Each row is followed by one of two labels, saying whether the row has a hidden trait. Each part has a new trait and two new labels.
[  6  -2  -7  -4   2   1  -1  -6  -4  -1  -4  -5   8   6   6  -1  -4  -3
  11  -5  -4   1   0  -4  -9   2   0   0  -2   0   1 -16   4   2  -1   2
   2   6   3  -4  -1 -22 -15   1   2]  S
[-15 -15  11  -5  -4  -5  -2  -8  -4 -25  -1  -2  -4   3   2 -11  -2 -10
  -8 -11   3  13  -2  -2  15   1   4  -5   1  -4   0  10   7   7  -1  -4
 -10  -1   7   9   5  14   1   0   2]  S
[ -7  -3  -5  11   7   7   1   4  -2   7   9  -3   3  -2   6  -2  -4  -2
   3   9   7  16 -11  -6   4   7  -2   0   3   6  -3   8   0   3   2   2
  14  -5   0  -3   0   9 -15  -1   4]  V
[  6   0  -7 -14   0  -2  -2  -9  -8   2  -7  -8   9   4   8   0  -8  -1
  12 -11  -7   0   0  -4 -18   3   0   0  -4  -2   2 -28   5   1  -3   3
   7  10   4  -3  -3 -29 -17   1   2]  S
[ 16   2  -5 -13  -1  -3  -3 -16  -6  -9 -14  -8  15  12   6  -1  -5  -5
  19 -21  -9  -8   8   0 -16  -3   2   1  -5  -5   6 -31   7   2  -4   3
 -14  14   5  -7  -3 -52 -13   3   2]  S
[ -6  -5 -14  -4  -6   0   0   6  -5  14   0  -9  10  -8   5   3   0  -1
   1  -5  -3   3   6  -1  -8   1   0  11  -7   7   0 -12  -2  -1  -3   4
  10   4   0   5   0 -11  -9  -1  -3]  S
[ 11  -1  -5 -13   0  -3  -3 -12  -7  -4 -10  -9  13   4   9   1  -6  -2
  17 -19  -8  -4   4  -3 -15   0   1   2  -5  -4   4 -30   5   1  -4   4
  -6  14   5  -4  -3 -45 -18   2   2]  S
[-15 -16   9 -10  -6  -7  -2  -8  -6 -21  -2  -1 -10   2   3 -10  -1 -10
 -11  -8   0  13  -5  -2  10   3   4  -6   0  -5  -1  10   7   6  -1  -2
   4   0   8  12   4  24   0   0   1]  S
[-15  -5  -6  18   1   0   1  -5  -1  32   5   1   3 -10   7   3  -9   0
   5  -6  -3   1  -1  -5 -15   3   0  -3  -2   2  -1 -55   7  -9   5  -5
 -11   0   0   7  -2  24  11  -6  -2]  V
[-13  -3  -7  25   3   1   2  -4   1  37   7   3  -2  -4   4   1  -7  -2
   4   0  -3   0  -1  -3 -15   2   0  -4  -1   2  -1 -48   8  -9   7  -8
 -15  -3   0   7  -2  30  14  -7  -3]  V
[ -3   0   5  23  -1  -6   2   4  -2  11  -2  -7  12  -8   5  -4 -13   6
   0  -1   3  -6   6   1 -19   7   2  11   3   2   1 -22   0  -3  -3  10
  -8   6  -3  12  -2   0   5   0  -3]  V
[-15 -14   6  -8  -5  -8  -2  -7  -7 -19  -2  -4  -4  -2   5  -8  -8  -5
  -9 -11   0  10  -4  -3   3   4   3  -4   0  -5  -1   6   6   5  -2   0
   1   3   6  12   3  14   1   0   1]  S
[-29 -33  18 -44 -11  -6  -6 -23  -9 -63  -1   7 -33  17   1 -18  14 -28
 -23 -18  -3  36 -13  -5  55  -3   6 -27  -3 -15  -2  57  17  18   2 -18
  11  -8  21   9  13  43  -3   0   8]  S
[  0  -1 -11  -8   2   0  -2  -1  -7   8  -1  -8   4  -2   8   2  -7   0
  10  -2  -5   6  -6  -6 -13   5  -1   0  -2   1  -1 -18   2   1  -2   6
  23   5   3  -1  -2 -11 -18   0   2]  V
[ -7  -2   2  14  -2  -9   1   4  -5  13  -3  -9   9 -12   7  -2 -16   5
   0  -2   0  -4   2   0 -21   8   2   9   1   2   0 -21  -1  -3  -3  14
   2   8  -3  13  -3   2   4   0  -4]  V
